Below is a small trained network, with its code and all its weights. Each question gives an input and a class and asks what happens when units are switched off, that is, made to give their printed mean instead of their output.

import numpy as np


def w(rows, s, z=0):
    codes = np.array(rows[::2]) - 128.0
    scale = np.full(codes.shape[1], s)
    scale[-1] = z or s
    return codes * scale


def f(y):
    return y / 2 * (1 + np.tanh(0.7978845608 * (y + 0.044715 * y**3)))


def log_softmax(a):
    a = a - a.max(-1, keepdims=True)
    return a - np.log(np.exp(a).sum(-1, keepdims=True))


def net(x, mask):
    res = np.array(x, float).reshape(1, 7) / 4 @ E
    y = f(res @ A[0][:, :-1].T + A[0][:, -1])
    res = res + np.where(mask, y, B[0][:, -1]) @ B[0][:, :-1]
    return log_softmax(res[-1] @ U[:, :-1].T + U[:, -1])


A, B = {}, {}
E = w([
[146,87,22,171,57,248,119,216],'x0',
[162,214,191,159,177,33,226,138],'x1',
[72,52,127,36,203,211,242,185],'x2',
[217,147,2,138,141,108,237,50],'x3',
[138,109,129,48,40,136,34,73],'x4',
[160,138,29,110,167,102,178,212],'x5',
[73,76,185,10,137,137,146,160],'x6',
],0.0065)
A[0] = w([
[154,187,89,163,186,89,171,139,233],'neuron 0',
[136,169,127,169,171,73,254,183,235],'neuron 1',
[45,74,73,122,132,211,126,155,252],'neuron 2',
[86,93,232,102,154,80,74,156,225],'neuron 3',
[119,153,168,165,108,71,86,79,204],'neuron 4',
[162,170,62,134,46,137,96,80,237],'neuron 5',
],0.0083,0.0033)
B[0] = w([
[185,222,160,84,165,111,150,143,219],'neuron 0',
[145,116,78,82,187,80,95,193,254],'neuron 1',
[146,62,143,112,143,196,181,169,231],'neuron 2',
[49,135,73,119,126,175,81,105,252],'neuron 3',
[155,254,119,159,76,170,58,3,216],'neuron 4',
[191,177,98,125,52,93,227,82,222],'neuron 5',
],0.0095,0.0092)
U = w([
[53,41,148,150,168,243,158,175,57],'0',
[142,164,93,86,212,99,135,208,141],'1',
[1,179,128,160,139,122,53,107,248],'2',
[142,105,99,104,52,158,144,137,130],'3',
[138,188,153,222,121,79,131,106,21],'4',
],0.0084,0.0014)

Each question gives the input, the list of numbers given to net, and the class t.
The units are the neurons (one row each of A and B). Each row of codes is followed by its name. A weight is (code - 128) times the scale printed after its matrix; where a second scale follows, it is the last column's (A, B and U).
mask holds one flag per neuron, in row order. A switched-off neuron (its flag False) gives its mean, the last column of its row in B, instead of its output. The means were averaged over made-up inputs and are rounded, as every weight is.
A unit's drop is (log p(t) with every unit on - log p(t) with that unit switched off) / (log p(t) with every unit on - log p(t) with every unit switched off).
The circuit of an input: a set's keep is (log p(t) with only the set's units on - log p(t) with every unit switched off) / (log p(t) with every unit on - log p(t) with every unit switched off). Starting from all 6 units, units are removed one at a time, each time the one whose removal leaves the highest keep (on an exact tie, the one counted first), for as long as the keep stays at least 0.8.
circuit, biggest first: the units of the circuit, biggest drop first
unit that matters most: the unit with the biggest drop
k most important neurons: the k neurons with the biggest drops, biggest first
drop of u: that unit's drop, to one decimal
input [-8,-2,-6,4,-6,-8,5], class 2: circuit, biggest first -> neuron 3; neuron 5
input [5,2,-4,4,-8,-6,3], class 1: circuit, biggest first -> neuron 1; neuron 4
input [-8,3,-5,0,-3,2,2], class 2: unit that matters most -> neuron 4
input [0,-7,0,3,-5,4,0], class 0: circuit, biggest first -> neuron 2; neuron 4
input [8,2,-1,-1,0,-1,1], class 0: circuit, biggest first -> neuron 4; neuron 0
input [8,6,-8,8,-4,1,2], class 1: 3 most important neurons -> neuron 1; neuron 0; neuron 4
input [2,-8,4,2,-4,5,-8], class 0: 2 most important neurons -> neuron 2; neuron 4
input [4,-7,6,8,-1,-8,-1], class 0: 3 most important neurons -> neuron 2; neuron 4; neuron 0
input [5,-7,1,5,1,-6,5], class 0: 3 most important neurons -> neuron 2; neuron 4; neuron 0
input [1,-7,-4,-4,-1,-6,-7], class 4: 4 most important neurons -> neuron 5; neuron 4; neuron 3; neuron 1
input [-2,1,2,-8,1,4,-7], class 2: circuit, biggest first -> neuron 2; neuron 5; neuron 3
input [5,-7,-1,0,-5,8,-4], class 0: 2 most important neurons -> neuron 2; neuron 4
input [-3,6,-2,-2,-2,1,8], class 2: 3 most important neurons -> neuron 3; neuron 2; neuron 5
input [-6,4,6,5,7,-4,5], class 2: unit that matters most -> neuron 2
input [3,-3,-4,-8,3,2,7], class 0: 2 most important neurons -> neuron 2; neuron 4
input [2,-3,-8,-6,8,-5,-7], class 4: 2 most important neurons -> neuron 5; neuron 4
input [-8,6,1,3,8,-6,-2], class 2: 2 most important neurons -> neuron 3; neuron 5
input [-2,-6,-1,-3,-4,4,1], class 0: drop of neuron 3 -> 0.0
input [-5,-7,7,2,7,-6,4], class 0: drop of neuron 2 -> 0.1
input [-6,7,-4,3,5,-8,6], class 2: circuit, biggest first -> neuron 3
input [-6,2,1,0,-5,-7,1], class 2: drop of neuron 3 -> 0.2
